Here is a tiny trained network, its code and every weight. The questions are about switching its units off for an input and a target symbol, where a switched-off unit gives its printed mean instead of its output.

import numpy as np


def w(rows, s, z=0):
    codes = np.array(rows[::2]) - 128.0
    scale = np.full(codes.shape[1], s)
    scale[-1] = z or s
    return codes * scale


def norm(h):
    return h / np.sqrt((h * h).mean(-1, keepdims=True) + 1e-5)


def f(y):
    return np.maximum(y, 0)


def softmax(a):
    e = np.exp(a - a.max(-1, keepdims=True))
    return e / e.sum(-1, keepdims=True)


def log_softmax(a):
    a = a - a.max(-1, keepdims=True)
    return a - np.log(np.exp(a).sum(-1, keepdims=True))


def net(x, mask):
    ids = ['αβγδεζηθλμξπσ'.index(c) for c in x.split()]
    T = len(ids)
    res = E[ids] + P[:T]
    u = 0
    for l in range(2):
        r = norm(res)
        for j in range(2):
            rows = slice(3 * j, 3 * j + 3)
            q, k, v = (r @ M[l][rows].T for M in (Q, K, V))
            z = softmax(np.where(np.tri(T) > 0, q @ k.T / 3**0.5, -1e9)) @ v
            o = O[l][rows]
            res = res + np.where(mask[u + j], z, o[:, -1]) @ o[:, :-1]
        u += 2
        y = f(norm(res) @ A[l][:, :-1].T + A[l][:, -1])
        res = res + np.where(mask[u : u + 8], y, B[l][:, -1]) @ B[l][:, :-1]
        u += 8
    return log_softmax(norm(res)[-1] @ U[:, :-1].T + U[:, -1])


Q, K, V, O, A, B = {}, {}, {}, {}, {}, {}
E = w([
[145,152,165],'α',
[116,145,171],'β',
[7,98,74],'γ',
[172,125,122],'δ',
[14,99,139],'ε',
[105,151,91],'ζ',
[93,59,146],'η',
[141,87,144],'θ',
[165,118,110],'λ',
[162,155,137],'μ',
[14,102,135],'ξ',
[159,157,84],'π',
[184,149,110],'σ',
],0.019)
P = w([
[3,192,228],'0',
[177,56,126],'1',
[27,213,70],'2',
[174,58,127],'3',
[104,142,75],'4',
[174,57,127],'5',
[111,151,84],'6',
[176,57,131],'7',
[118,161,91],'8',
[174,56,131],'9',
[123,169,98],'10',
],0.011)
Q[0] = w([
[145,87,111],'L0H1',
[125,166,78],'L0H1',
[249,113,198],'L0H1',
[174,160,85],'L0H2',
[143,111,206],'L0H2',
[93,146,108],'L0H2',
],0.012)
K[0] = w([
[126,41,131],'L0H1',
[97,116,46],'L0H1',
[254,112,140],'L0H1',
[152,111,200],'L0H2',
[69,56,66],'L0H2',
[212,188,43],'L0H2',
],0.008)
V[0] = w([
[123,91,52],'L0H1',
[139,80,147],'L0H1',
[126,1,100],'L0H1',
[155,96,176],'L0H2',
[111,168,156],'L0H2',
[162,152,124],'L0H2',
],0.0069)
O[0] = w([
[152,129,2,154],'L0H1',
[98,34,142,175],'L0H1',
[37,186,210,253],'L0H1',
[92,164,173,144],'L0H2',
[133,165,200,139],'L0H2',
[194,183,159,72],'L0H2',
],0.0037,0.0017)
A[0] = w([
[90,178,203,252],'L0N1',
[60,67,164,96],'L0N2',
[224,99,149,50],'L0N3',
[151,73,73,40],'L0N4',
[162,112,197,13],'L0N5',
[82,201,11,112],'L0N6',
[107,186,27,138],'L0N7',
[18,191,162,116],'L0N8',
],0.011,0.0039)
B[0] = w([
[52,85,83,226],'L0N1',
[205,142,44,253],'L0N2',
[161,169,209,197],'L0N3',
[232,103,181,167],'L0N4',
[117,108,210,153],'L0N5',
[9,192,165,245],'L0N6',
[9,166,135,233],'L0N7',
[97,254,171,231],'L0N8',
],0.0093,0.005)
Q[1] = w([
[164,166,27],'L1H1',
[102,182,88],'L1H1',
[137,150,2],'L1H1',
[118,35,99],'L1H2',
[59,52,191],'L1H2',
[146,164,186],'L1H2',
],0.0089)
K[1] = w([
[44,122,63],'L1H1',
[2,158,76],'L1H1',
[15,145,36],'L1H1',
[34,34,168],'L1H2',
[3,236,60],'L1H2',
[162,190,214],'L1H2',
],0.0085)
V[1] = w([
[181,191,67],'L1H1',
[89,57,48],'L1H1',
[149,99,71],'L1H1',
[164,62,51],'L1H2',
[141,201,89],'L1H2',
[162,163,254],'L1H2',
],0.0072)
O[1] = w([
[98,124,193,72],'L1H1',
[254,120,131,92],'L1H1',
[176,39,180,58],'L1H1',
[165,197,79,1],'L1H2',
[103,36,161,148],'L1H2',
[224,106,90,159],'L1H2',
],0.004,0.0032)
A[1] = w([
[93,171,54,88],'L1N1',
[172,253,209,201],'L1N2',
[168,137,76,110],'L1N3',
[76,88,54,2],'L1N4',
[238,81,73,144],'L1N5',
[221,112,1,85],'L1N6',
[70,170,46,30],'L1N7',
[124,43,90,8],'L1N8',
],0.0091,0.0042)
B[1] = w([
[236,177,114,206],'L1N1',
[74,164,50,253],'L1N2',
[75,168,176,148],'L1N3',
[218,41,133,148],'L1N4',
[64,135,84,214],'L1N5',
[46,204,168,186],'L1N6',
[254,98,130,210],'L1N7',
[37,177,154,148],'L1N8',
],0.0087,0.0053)
U = w([
[133,125,252,104],'α',
[134,92,174,151],'β',
[148,97,21,31],'γ',
[211,134,174,216],'δ',
[187,98,75,183],'ε',
[64,175,164,121],'ζ',
[80,39,76,75],'η',
[176,74,153,253],'θ',
[200,120,134,214],'λ',
[190,199,234,59],'μ',
[196,102,69,154],'ξ',
[130,174,39,81],'π',
[228,215,85,105],'σ',
],0.02,0.0066)

Each question gives the input, a string of symbols that net reads in full, and the target symbol t.
The units are the heads (3 rows each of Q, K, V and O) and the neurons (one row each of A and B). Each row of codes is followed by its name. A weight is (code - 128) times the scale printed after its matrix; where a second scale follows, it is the last column's (O, A, B and U).
mask holds one flag per unit, layer by layer, with each layer's heads first. A switched-off unit (its flag False) gives its mean, the last column of its rows in O or B, instead of its output. The means were averaged over made-up inputs and are rounded, as every weight is.
A unit's drop is (log p(t) with every unit on - log p(t) with that unit switched off) / (log p(t) with every unit on - log p(t) with every unit switched off).
The circuit of an input: a set's keep is (log p(t) with only the set's units on - log p(t) with every unit switched off) / (log p(t) with every unit on - log p(t) with every unit switched off). Starting from the 12 units with the biggest drops (on a tie, the unit counted first), units are removed one at a time, each time the one whose removal leaves the highest keep (on an exact tie, the one counted first), for as long as the keep stays at least 0.8.
circuit, biggest first: the units of the circuit, biggest drop first
k most important neurons: the k neurons with the biggest drops, biggest first
k most important neurons of layer l: the k neurons of layer l with the biggest drops, biggest first
which heads matter: for each layer, one digit per head in row order, 1 if its drop is at least 0.15 and else 0, layers parted by /
drop of u: that unit's drop, to one decimal
input σ ζ δ μ λ, target ζ: 2 most important neurons of layer 0 -> (L0N6; L0N7)
input η γ ε λ λ ξ σ, target ζ: circuit, biggest first -> (L0N6)
input α λ λ σ σ μ, target μ: 3 most important neurons -> (L0N3; L0N2; L0N5)
input η η α η α λ δ η μ γ, target γ: 2 most important neurons of layer 0 -> (L0N2; L0N6)
input ξ π θ η λ μ α σ η, target π: which heads matter -> 01 / 00
input σ γ γ δ, target δ: 3 most important neurons of layer 0 -> (L0N6; L0N3; L0N8)
input θ α α μ ζ θ μ π α, target σ: 4 most important neurons of layer 0 -> (L0N6; L0N7; L0N3; L0N5)
input α γ π γ η γ η η σ, target ζ: 3 most important neurons of layer 0 -> (L0N6; L0N2; L0N7)
input θ μ ξ δ α ζ η σ α, target π: 2 most important neurons -> (L0N2; L0N6)
input ξ δ β η ε η λ, target ζ: 3 most important neurons -> (L0N6; L0N2; L0N7)
input σ β π η σ η η, target σ: 2 most important neurons -> (L0N2; L1N1)
input η δ ξ σ η, target π: 4 most important neurons of layer 0 -> (L0N2; L0N6; L0N7; L0N3)
input γ θ σ μ η ξ β π η δ η, target σ: 2 most important neurons of layer 0 -> (L0N2; L0N4)
input γ π η θ θ θ μ η η α, target α: most important neuron -> (L0N3)
input σ η π γ σ δ, target δ: 2 most important neurons -> (L0N6; L0N2)
input α η μ μ, target μ: 2 most important neurons -> (L0N3; L0N2)
input η θ η γ μ, target ζ: 3 most important neurons -> (L0N6; L0N2; L0N7)
input ε η η π δ γ, target γ: 2 most important neurons of layer 0 -> (L0N2; L0N1)
input μ ζ π, target ζ: drop of L0N7 -> 0.3
input δ α σ β μ η δ θ η ζ, target ζ: drop of L0N2 -> 0.2
